Below is a small trained network, with its code and all its weights. Each question gives an input and a class and asks what happens when units are switched off, that is, made to give their printed mean instead of their output.

import numpy as np


def w(rows, s, z=0):
    codes = np.array(rows[::2]) - 128.0
    scale = np.full(codes.shape[1], s)
    scale[-1] = z or s
    return codes * scale


def norm(h):
    return h / np.sqrt((h * h).mean(-1, keepdims=True) + 1e-5)


def f(y):
    return np.maximum(y, 0)


def log_softmax(a):
    a = a - a.max(-1, keepdims=True)
    return a - np.log(np.exp(a).sum(-1, keepdims=True))


def net(x, mask):
    res = np.array(x, float).reshape(1, 2) / 4 @ E
    u = 0
    for l in range(4):
        y = f(norm(res) @ A[l][:, :-1].T + A[l][:, -1])
        res = res + np.where(mask[u : u + 7], y, B[l][:, -1]) @ B[l][:, :-1]
        u += 7
    return log_softmax(norm(res)[-1] @ U[:, :-1].T + U[:, -1])


A, B = {}, {}
E = w([
[187,2,1,66,119,202,153,149],'x0',
[220,136,195,2,143,121,242,134],'x1',
],0.0044)
A[0] = w([
[125,93,135,109,143,95,98,174,54],'L0N1',
[196,68,2,204,82,231,107,141,68],'L0N2',
[83,57,14,198,105,210,112,152,109],'L0N3',
[119,90,123,192,101,160,107,120,100],'L0N4',
[53,162,167,214,157,75,130,95,27],'L0N5',
[127,174,119,142,77,106,141,131,2],'L0N6',
[133,155,119,134,155,175,142,67,46],'L0N7',
],0.0061,0.0017)
B[0] = w([
[133,149,172,128,96,117,89,59,129],'L0N1',
[47,124,157,3,178,21,47,152,254],'L0N2',
[249,30,22,69,109,146,105,2,251],'L0N3',
[229,211,108,92,29,196,67,155,176],'L0N4',
[71,108,98,225,50,182,124,216,219],'L0N5',
[112,194,73,114,192,99,170,129,139],'L0N6',
[106,191,111,150,113,113,107,129,128],'L0N7',
],0.0053,0.0064)
A[1] = w([
[109,171,174,169,82,119,154,180,170],'L1N1',
[124,175,194,166,129,99,127,179,6],'L1N2',
[143,77,100,101,91,202,60,102,85],'L1N3',
[103,198,130,156,65,68,66,114,182],'L1N4',
[35,170,202,209,142,97,108,182,45],'L1N5',
[128,120,89,111,56,126,94,122,117],'L1N6',
[254,104,151,112,140,175,162,158,96],'L1N7',
],0.0075,0.0015)
B[1] = w([
[117,151,76,68,202,114,158,115,233],'L1N1',
[125,106,145,78,182,166,147,205,206],'L1N2',
[87,125,140,222,150,70,102,144,235],'L1N3',
[135,119,169,118,182,185,181,147,220],'L1N4',
[113,147,93,47,190,184,253,134,253],'L1N5',
[165,101,213,115,115,205,140,129,205],'L1N6',
[106,136,139,190,58,126,96,110,216],'L1N7',
],0.0074,0.0059)
A[2] = w([
[175,245,187,173,187,64,175,157,107],'L2N1',
[134,88,173,76,163,59,143,177,85],'L2N2',
[139,132,106,71,165,18,104,66,37],'L2N3',
[135,139,65,75,182,104,84,2,147],'L2N4',
[127,153,111,174,92,111,129,125,78],'L2N5',
[128,120,134,201,69,109,54,107,59],'L2N6',
[150,137,167,170,159,144,51,127,8],'L2N7',
],0.0062,0.0012)
B[2] = w([
[70,53,3,97,150,130,127,76,223],'L2N1',
[102,109,147,183,142,101,103,99,223],'L2N2',
[140,68,154,35,141,129,109,135,230],'L2N3',
[112,188,136,99,36,81,170,189,253],'L2N4',
[108,122,89,3,102,124,99,93,145],'L2N5',
[116,159,198,129,136,153,245,168,197],'L2N6',
[89,164,70,172,145,166,156,145,153],'L2N7',
],0.0073,0.0041)
A[3] = w([
[136,111,88,91,142,53,71,93,121],'L3N1',
[96,120,136,118,142,117,152,116,249],'L3N2',
[142,115,108,119,141,120,110,103,6],'L3N3',
[139,139,161,129,77,120,138,138,90],'L3N4',
[127,80,120,244,127,164,108,124,150],'L3N5',
[84,71,111,114,153,119,130,119,254],'L3N6',
[119,93,122,113,135,82,133,135,83],'L3N7',
],0.011,0.00092)
B[3] = w([
[167,56,135,106,30,83,79,232,254],'L3N1',
[201,116,117,143,42,127,100,178,191],'L3N2',
[177,153,176,107,121,88,111,175,158],'L3N3',
[134,143,119,145,155,120,170,48,161],'L3N4',
[134,148,185,172,187,145,32,1,160],'L3N5',
[116,125,173,98,111,121,25,187,236],'L3N6',
[145,190,130,202,106,117,70,163,196],'L3N7',
],0.0071,0.0076)
U = w([
[145,53,127,90,50,65,50,197,183],'0',
[98,113,160,213,170,174,62,39,138],'1',
[78,134,104,76,195,177,205,196,201],'2',
[163,120,144,147,45,101,252,37,155],'3',
[106,102,76,175,144,63,160,100,2],'4',
[134,153,89,160,133,74,145,111,4],'5',
],0.014,0.0051)

Each question gives the input, the list of numbers given to net, and the class t.
The units are the neurons (one row each of A and B). Each row of codes is followed by its name. A weight is (code - 128) times the scale printed after its matrix; where a second scale follows, it is the last column's (A, B and U).
mask holds one flag per neuron, layer by layer. A switched-off neuron (its flag False) gives its mean, the last column of its row in B, instead of its output. The means were averaged over made-up inputs and are rounded, as every weight is.
A unit's drop is (log p(t) with every unit on - log p(t) with that unit switched off) / (log p(t) with every unit on - log p(t) with every unit switched off).
unit that matters most: the unit with the biggest drop
top k neurons: the k neurons with the biggest drops, biggest first
top k neurons in layer l: the k neurons of layer l with the biggest drops, biggest first
drop when u is switched off: that unit's drop, to one decimal
input [6,8], class 3: top 3 neurons -> (L0N2; L1N7; L2N1)
input [-5,-8], class 1: unit that matters most -> L0N2
input [5,7], class 3: top 4 neurons -> (L0N2; L1N7; L2N1; L1N1)
input [-4,-6], class 1: top 4 neurons -> (L0N2; L3N5; L2N4; L0N4)
input [-5,-6], class 2: top 2 neurons -> (L0N3; L1N5)
input [-5,6], class 2: top 3 neurons -> (L0N3; L3N1; L1N2)
input [0,5], class 3: top 3 neurons -> (L0N2; L1N7; L1N1)
input [-3,-5], class 1: top 2 neurons -> (L0N2; L3N5)
input [1,7], class 3: drop when L1N7 is switched off -> 1.3
input [-4,3], class 2: drop when L0N3 is switched off -> 2.0
input [-2,0], class 2: drop when L1N5 is switched off -> 0.0
input [1,-8], class 1: top 2 neurons in layer 1 -> (L1N6; L1N3)
input [0,3], class 3: top 2 neurons in layer 0 -> (L0N2; L0N5)
input [4,7], class 3: top neuron in layer 0 -> (L0N2)
